Each row comes from the steps of one walk. Every step used is in the known rows, and no mark comes twice. Write the walk behind each row, first mark first.
Known rows:
D > C: [ -4   8   1   8   1  -1  -2  12   4  20  -5  -1 -14   1   1  -6   7   4
  11  -3]
X > D: [ -3   3   0 -14   1  -4  11   2   5  16  13   4  -8  -5   3  -3  -4 -10
  10  -6]
D > J > Q > Y > X: [  8 -11  10   0  15 -26 -16  -4  -1   1   5  -1  29  11  -1  -1  -4  -2
   0   8]
D > Y > Q: [  4  12 -10  -2  -4   3   9  -4 -19  -6 -12  -2 -30  -5   7   0   4  12
  -1   5]
Y > X: [  5   9  -4  -4   1 -14 -12  13   9  23  17   4  -2   5   2   0  -5  -3
   7   9]
Q > Y > X > D: [ -3 -20  -2 -16   7 -15  -2   7  14   5  24  12   7   1  11   1  -9 -10
   5  -5]
Q > X > D > J: [ -6  -3  -1 -31  16 -11  -8  -8  11  -6  -1   4  12   6  -8  -6   3  -3
   1  -4]
Q > Y: [  0  -1  -8  -7  11 -14   5   9  -1  21  15  -1   2  -1   3  -1  -3  -3
   1  -7]
J > D > C: [-4  4 11 15  1  8  3  1 11  5 -9 -5  4 -4 -6 -2  6 -4 14 -5]
J > Y > Q > X: [ 14  13   2  16  -7  10   0  -8 -16  -8 -10 -16  -7   5 -12   3   2  11
 -12   5]
J > D: [  2  12   5   4   3   0   9   0   4  12   7  -7  10  -7  -9   1  -3 -11
   9  -4]
Q > J > Y > X > D > C: [-18 -23  11  24  -9  11 -11  13   8  19  -6  14  10   6   2   0  -1   1
 -16   2]
Q > X > D > C: [ -5  -5   0  -3   0   9  -6   0  13 -13  -7   0  -2   2  -3  -5   8   3
   7 -10]
Y > Q > X > D > C: [  9  -5   4   1  -5  12  -6 -10   1 -27 -20  -5 -26   0   0  -3   6  13
  10  -3]
Q > X > D: [  2   2  -7 -18   1   2   1  -2   8  -5   6  -1   3  -1  -4  -2   0  -3
   3  -7]
Y > X > D: [  0  -3   0 -13  -2  -9  -4   6  12   7  18  11  -4   0   7   1  -8  -9
  11   2]
Q > J > Y: [ -9   4  -1  22  -4   5   2  16 -11  44  -2   1  12   0  -9   1  -1   0
 -24   2]
Y > Q: [ 15  16   0  -1  -2  -5   3   0 -14  15  -4  -9 -28  -2   0  -1  -3   6
  10   6]

Write each row's walk:
[ 21  16  -5  -3   0  -1  -8  -3 -10  -9  -8 -12 -21   3  -7   1   2  12
   3   5] | Y > Q > X
[ 14   4  -1 -13  -2   5  -1 -12  -5 -20  -6  -7 -21  -2  -2   0  -1   6
   5  -3] | Y > Q > X > D
[-10  -2   6 -28  13 -17   3  -4   7  16   4   9   4   1   0  -7  -1 -10
   7  -4] | X > D > J
[ -9   7  -5  -1   1   8  13  -4  -2  -5  -4  -1  12 -10  -3   2   4  -6
  -2  -3] | J > D > Y
[-10  -2 -16 -17  -1  10   5  -6   2 -24  -4   5   3  -5   3  -1   7   3
  -9  -8] | Q > X > D > Y
[ 14  -4   5  16   1 -13  -7   4  -6   0  13  -6  17   5   2   3  -7  -2
   2   7] | J > Q > Y > X
[  9  11 -15  -5  -2   7  -3  -8 -16 -25 -19  -6 -19  -1   1   1   8  18
  -8   4] | D > Y > Q > X
[ -5   5 -13  -4  -1  -4  -9  10   3  -2   8  10  -2   2  10   1   1   3
  -3   8] | D > Y > X
[-14  -1  -7   8  -1  11   3   5  -7  14 -12   5  18 -11  -4   3   3  -1
 -18  -1] | Q > J > D > Y
[ -9  -7  -7   8  -3   5 -12  10   2   7  -5  13  25  -4   1   5  -1   0
 -17   6] | Q > J > D > Y > X
[ 10   1   4  14   2  -8   8   0 -13   9   5 -12  11  -1  -1   1  -3  -2
   0  -2] | J > Q > Y
[  2  -8  13  19  -9  22   3 -14  -5 -28 -23 -10 -16   5  -5  -1   7  11
  -3  -4] | J > Y > Q > X > D > C
[-14 -15  14  18  -7   9  -1   4  15   1   2   8   5   7   4   0   1  -5
   0   0] | J > Y > X > D > C
[ -6   1  -3   2   0   4  -2   0   7 -14   4   5  16  -3   2   5  -1  -6
  -1   4] | J > D > Y > X
[ -8  -6   7   7  -6   1   5   4   7  10  16   7   8   4   3   3  -8 -12
  -4   2] | J > Y > X > D
[  3  -7  -7  -7   8 -19 -10  13   9  16  22   5   9   5   7   2  -7  -3
   4   1] | Q > Y > X
[  6  -5  11  17  -6  17  -1 -12  -1 -26 -16 -11   4   1  -6  -3   9   5
   7  -3] | J > Q > X > D > C
[ -9 -25   4 -31  21 -27 -11   2  18   6  16  16  20   7   8  -3  -7 -10
   6  -4] | Q > Y > X > D > J
[ 10   7  -6   3  -3  16   1 -18 -10 -42 -20 -12   1  -6  -7   5   6   9
  -5   1] | J > D > Y > Q > X
[ -1  -1  -4 -10  -6   8  16 -11 -12 -18 -12   4 -27 -10  12  -1   1   5
   1  -3] | X > D > Y > Q
[-3  6  4 16 -4 -4 -4 10  3 17 14  2  7  8 -2  4 -6 -6 -7  9] | J > Y > X
[  8  13   8  17  -7   3  12  -3 -18  13  -5 -12 -18   1  -4   2  -2   4
  -4   6] | J > Y > Q
[-15  -1 -10 -15  -3   5  17  -1  -1  -2   1  10  -6  -9  11  -2   2  -4
  -3  -7] | X > D > Y
[ 13   4   5   5  -6   8   5 -12  -7 -19  -2 -11   9  -1  -8   0   1  -2
   2  -2] | J > Q > X > D
